Below are the code and all the weights of a small trained network. Each question names an input and a class and asks about switching units off, where a switched-off unit gives its printed mean instead of its output.

import numpy as np


def w(rows, s, z=0):
    codes = np.array(rows[::2]) - 128.0
    scale = np.full(codes.shape[1], s)
    scale[-1] = z or s
    return codes * scale


def f(y):
    return np.maximum(y, 0)


def log_softmax(a):
    a = a - a.max(-1, keepdims=True)
    return a - np.log(np.exp(a).sum(-1, keepdims=True))


def net(x, mask):
    res = np.array(x, float).reshape(1, 8) / 4 @ E
    y = f(res @ A[0][:, :-1].T + A[0][:, -1])
    res = res + np.where(mask, y, B[0][:, -1]) @ B[0][:, :-1]
    return log_softmax(res[-1] @ U[:, :-1].T + U[:, -1])


A, B = {}, {}
E = w([
[130,131,129],'x0',
[36,177,85],'x1',
[130,130,129],'x2',
[130,127,128],'x3',
[91,26,96],'x4',
[202,138,2],'x5',
[130,126,127],'x6',
[127,128,126],'x7',
],0.0046)
A[0] = w([
[109,118,173,50],'neuron 1',
[249,88,195,48],'neuron 2',
[185,247,155,38],'neuron 3',
[105,116,187,34],'neuron 4',
[154,141,79,43],'neuron 5',
[77,128,118,135],'neuron 6',
[154,210,151,58],'neuron 7',
[91,40,104,86],'neuron 8',
[168,136,72,31],'neuron 9',
[103,63,113,83],'neuron 10',
[71,126,247,8],'neuron 11',
[78,2,65,57],'neuron 12',
[193,102,163,65],'neuron 13',
[77,121,111,130],'neuron 14',
[160,200,155,56],'neuron 15',
[217,95,187,63],'neuron 16',
[142,97,115,76],'neuron 17',
[107,66,112,80],'neuron 18',
[200,139,19,49],'neuron 19',
[158,138,73,24],'neuron 20',
[211,48,179,59],'neuron 21',
[176,104,151,87],'neuron 22',
[128,141,67,63],'neuron 23',
[188,107,152,87],'neuron 24',
[145,123,97,146],'neuron 25',
[191,142,98,43],'neuron 26',
[183,120,71,43],'neuron 27',
[100,122,204,29],'neuron 28',
[179,143,43,40],'neuron 29',
[8,205,62,39],'neuron 30',
[66,104,212,18],'neuron 31',
[168,173,170,66],'neuron 32',
[165,137,111,77],'neuron 33',
[80,143,105,85],'neuron 34',
[103,59,111,73],'neuron 35',
[82,144,137,63],'neuron 36',
[156,135,77,31],'neuron 37',
[155,180,145,80],'neuron 38',
[94,29,104,53],'neuron 39',
[113,128,118,253],'neuron 40',
[155,115,139,103],'neuron 41',
[113,128,163,78],'neuron 42',
[92,52,96,73],'neuron 43',
[153,138,86,89],'neuron 44',
[165,132,77,69],'neuron 45',
[167,218,154,47],'neuron 46',
],0.0087,0.0054)
B[0] = w([
[114,112,142,130],'neuron 1',
[144,113,60,154],'neuron 2',
[102,188,137,152],'neuron 3',
[107,106,150,132],'neuron 4',
[116,110,145,132],'neuron 5',
[152,109,111,154],'neuron 6',
[116,161,137,141],'neuron 7',
[112,166,137,155],'neuron 8',
[103,113,148,133],'neuron 9',
[121,150,121,142],'neuron 10',
[92,81,171,155],'neuron 11',
[107,185,137,166],'neuron 12',
[145,115,95,137],'neuron 13',
[153,111,108,152],'neuron 14',
[118,159,129,139],'neuron 15',
[140,115,75,147],'neuron 16',
[119,138,123,130],'neuron 17',
[123,147,120,140],'neuron 18',
[93,97,176,167],'neuron 19',
[110,100,145,131],'neuron 20',
[145,126,66,151],'neuron 21',
[137,125,104,136],'neuron 22',
[134,97,131,136],'neuron 23',
[134,122,103,139],'neuron 24',
[124,117,160,158],'neuron 25',
[127,112,127,134],'neuron 26',
[115,126,140,139],'neuron 27',
[105,100,158,137],'neuron 28',
[105,105,154,149],'neuron 29',
[162,98,1,160],'neuron 30',
[88,114,188,146],'neuron 31',
[111,145,120,137],'neuron 32',
[127,119,128,132],'neuron 33',
[135,119,96,135],'neuron 34',
[123,149,117,141],'neuron 35',
[135,112,92,132],'neuron 36',
[104,108,148,130],'neuron 37',
[118,151,130,137],'neuron 38',
[118,162,110,147],'neuron 39',
[179,111,175,253],'neuron 40',
[133,126,119,132],'neuron 41',
[122,117,132,132],'neuron 42',
[118,160,129,146],'neuron 43',
[118,118,144,140],'neuron 44',
[113,121,146,140],'neuron 45',
[111,168,134,143],'neuron 46',
],0.045,0.0054)
U = w([
[3,15,112,91],'0',
[173,108,116,229],'1',
[154,101,109,255],'2',
[83,67,2,18],'3',
[71,190,92,33],'4',
[164,96,130,122],'5',
],0.0092,0.0047)

Each question gives the input, the list of numbers given to net, and the class t.
The units are the neurons (one row each of A and B). Each row of codes is followed by its name. A weight is (code - 128) times the scale printed after its matrix; where a second scale follows, it is the last column's (A, B and U).
mask holds one flag per neuron, in row order. A switched-off neuron (its flag False) gives its mean, the last column of its row in B, instead of its output. The means were averaged over made-up inputs and are rounded, as every weight is.
A unit's drop is (log p(t) with every unit on - log p(t) with that unit switched off) / (log p(t) with every unit on - log p(t) with every unit switched off).
The circuit of an input: a set's keep is (log p(t) with only the set's units on - log p(t) with every unit switched off) / (log p(t) with every unit on - log p(t) with every unit switched off). Starting from the 12 units with the biggest drops (on a tie, the unit counted first), units are removed one at a time, each time the one whose removal leaves the highest keep (on an exact tie, the one counted first), for as long as the keep stays at least 0.8.
circuit, biggest first: the units of the circuit, biggest drop first
top k neurons: the k neurons with the biggest drops, biggest first
drop of u: that unit's drop, to one decimal
input [1,-7,0,-5,1,3,-7,6], class 3: top 2 neurons -> neuron 2; neuron 21
input [-6,-6,-3,-4,6,7,-3,-5], class 0: circuit, biggest first -> neuron 19
input [8,2,-3,-8,-8,-1,-5,7], class 4: circuit, biggest first -> neuron 3; neuron 46
input [1,-8,5,2,1,4,-3,-3], class 3: circuit, biggest first -> neuron 2; neuron 21
input [-6,-7,5,3,5,3,2,2], class 3: circuit, biggest first -> neuron 21; neuron 2
input [-7,-4,-4,-6,-5,-6,-4,0], class 0: circuit, biggest first -> neuron 11; neuron 28
input [2,6,-4,-2,1,7,3,1], class 0: circuit, biggest first -> neuron 19; neuron 29
input [3,4,-2,0,8,0,8,3], class 4: circuit, biggest first -> neuron 12; neuron 8
input [-7,-8,4,4,8,-5,5,3], class 3: top 2 neurons -> neuron 21; neuron 2
input [0,6,6,-2,-6,-8,7,5], class 0: top 2 neurons -> neuron 11; neuron 31
input [1,0,-4,-6,7,-2,-6,-1], class 4: circuit, biggest first -> neuron 12; neuron 8; neuron 39
input [-5,-4,-6,-1,-4,-6,1,-2], class 0: circuit, biggest first -> neuron 11; neuron 28
input [-1,2,-5,2,-7,-3,1,0], class 4: circuit, biggest first -> neuron 3; neuron 46; neuron 7
input [-4,-5,8,4,6,8,6,5], class 0: circuit, biggest first -> neuron 19
input [0,6,6,5,8,7,-1,0], class 4: top 3 neurons -> neuron 12; neuron 8; neuron 43
input [1,6,-2,0,7,-2,5,0], class 4: drop of neuron 15 -> 0.0
input [-7,-2,1,-5,8,3,0,5], class 4: drop of neuron 12 -> 0.2
input [1,4,-7,-4,-4,-8,3,1], class 0: drop of neuron 11 -> 0.3
